A =
[[-23  45   1 -12 -49 -12 -21   2  51  -9  -3 -29]
 [  6  14  22  -2  -8  12  -9  -8 -11  13   9  35]
 [  9   7  20   0  -1  12  -5  -7 -17  13   9  36]
 [  0  25  21  -5 -21   8 -14  -7   2  11   8  27]
 [-16  41   9 -10 -42  -5 -20  -2  37  -2   1  -9]
 [ 13 -14   9   5  19  11   6  -4 -28   9   5  27]
 [  0  24  22  -5 -20   8 -14  -7   1  11   8  28]
 [  3  20  22  -3 -15  10 -12  -8  -4  12   9  32]
 [  2  21  22  -4 -17  10 -13  -8  -2  12   9  31]
 [-23  45   1 -12 -49 -12 -21   2  51  -9  -3 -27]]
Rows and columns are counted from 1.
row 1 col 1 => -23
row 9 col 6 => 10
row 2 col 11 => 9
row 4 col 8 => -7
row 2 col 9 => -11
row 1 col 4 => -12
row 6 col 8 => -4
row 1 col 12 => -29
row 6 col 7 => 6
row 1 col 7 => -21
row 8 col 6 => 10
row 6 col 10 => 9
row 9 col 8 => -8
row 10 col 2 => 45
row 2 col 10 => 13
row 9 col 9 => -2
row 7 col 9 => 1
row 5 col 7 => -20
row 4 col 9 => 2
row 4 col 5 => -21
row 8 col 4 => -3
row 10 col 6 => -12
row 4 col 3 => 21
row 5 col 12 => -9
row 5 col 2 => 41
row 5 col 5 => -42
row 5 col 9 => 37
row 4 col 6 => 8
row 7 col 6 => 8
row 4 col 11 => 8
row 1 col 9 => 51
row 6 col 12 => 27
row 3 col 7 => -5
row 6 col 11 => 5

M =
array([[116, 129, 127, 144, 131, 138, 121],
       [118,  92, 121, 151,  85,  91, 136],
       [106, 148, 165, 177, 185, 208, 110],
       [151, 168, 114,  44, 133,  16, 102],
       [100, 115, 133, 139, 195,  75, 127],
       [107,  91, 122, 214, 132,   1, 173],
       [160, 143, 124,  68, 122,  61, 113]])
Indices start at 1.
row 1 col 1 = 116
row 1 col 6 = 138
row 7 col 5 = 122
row 2 col 5 = 85
row 2 col 2 = 92
row 1 col 3 = 127
row 6 col 2 = 91
row 6 col 7 = 173
row 5 col 3 = 133
row 2 col 6 = 91
row 5 col 1 = 100
row 2 col 7 = 136
row 3 col 5 = 185
row 6 col 5 = 132
row 4 col 5 = 133
row 3 col 1 = 106
row 5 col 4 = 139
row 6 col 4 = 214
row 6 col 6 = 1
row 7 col 6 = 61
row 6 col 3 = 122
row 4 col 3 = 114
row 7 col 3 = 124

x =
[[-0.122  0.121 -0.063  0.170  0.120 -0.080  0.130  0.162]
 [ 0.139 -0.104  0.260 -0.161  0.167 -0.146  0.147  0.208]
 [-0.088  0.235 -0.169  0.253 -0.153  0.226 -0.164 -0.153]
 [ 0.042 -0.039  0.215 -0.022  0.161 -0.060  0.110  0.149]
 [-0.037  0.215 -0.113  0.209 -0.122  0.219 -0.056 -0.110]
 [ 0.175 -0.132  0.219 -0.128  0.190 -0.058  0.161  0.174]
 [ 0.284 -0.058  0.127 -0.066  0.008  0.210 -0.103 -0.120]
 [ 0.135 -0.145  0.181 -0.109  0.232 -0.099  0.239  0.202]
 [-0.056  0.190 -0.145  0.258 -0.044  0.168 -0.064 -0.005]
 [-0.105  0.250 -0.156  0.241 -0.094  0.081 -0.121 -0.056]]
Indices start at 1.
(1, 1): -0.122
(2, 5): 0.167
(8, 1): 0.135
(2, 4): -0.161
(6, 6): -0.058
(7, 7): -0.103
(10, 3): -0.156
(3, 6): 0.226
(3, 2): 0.235
(1, 7): 0.130
(10, 7): -0.121
(7, 2): -0.058
(6, 1): 0.175
(9, 8): -0.005
(4, 5): 0.161
(10, 6): 0.081
(10, 1): -0.105
(2, 7): 0.147
(9, 2): 0.190
(3, 4): 0.253
(2, 1): 0.139
(5, 7): -0.056
(2, 8): 0.208
(2, 3): 0.260
(6, 7): 0.161
(10, 2): 0.250
(3, 7): -0.164
(4, 6): -0.060
(5, 3): -0.113
(9, 3): -0.145
(7, 8): -0.120
(3, 8): -0.153
(6, 3): 0.219
(8, 7): 0.239

data =
[[ 48  21  26 -45]
 [ 28   1   5  -1]
 [  8  10  -8  35]
 [ 47 -41  49  42]
 [ 30 -10  12  43]
 [ 38  12  26 -22]
 [-31 -46 -40 -13]
 [-49  38  25  42]
 [ 36  32 -49  32]
 [ 38 -40 -40 -16]
 [-10 -47 -30 -16]]
Rows and columns are counted from 1.
(1, 1) -> 48
(5, 4) -> 43
(4, 2) -> -41
(3, 2) -> 10
(1, 3) -> 26
(10, 1) -> 38
(3, 3) -> -8
(11, 3) -> -30
(2, 2) -> 1
(7, 2) -> -46
(6, 1) -> 38
(8, 2) -> 38
(11, 4) -> -16
(10, 4) -> -16
(3, 4) -> 35
(9, 3) -> -49
(5, 3) -> 12
(5, 2) -> -10
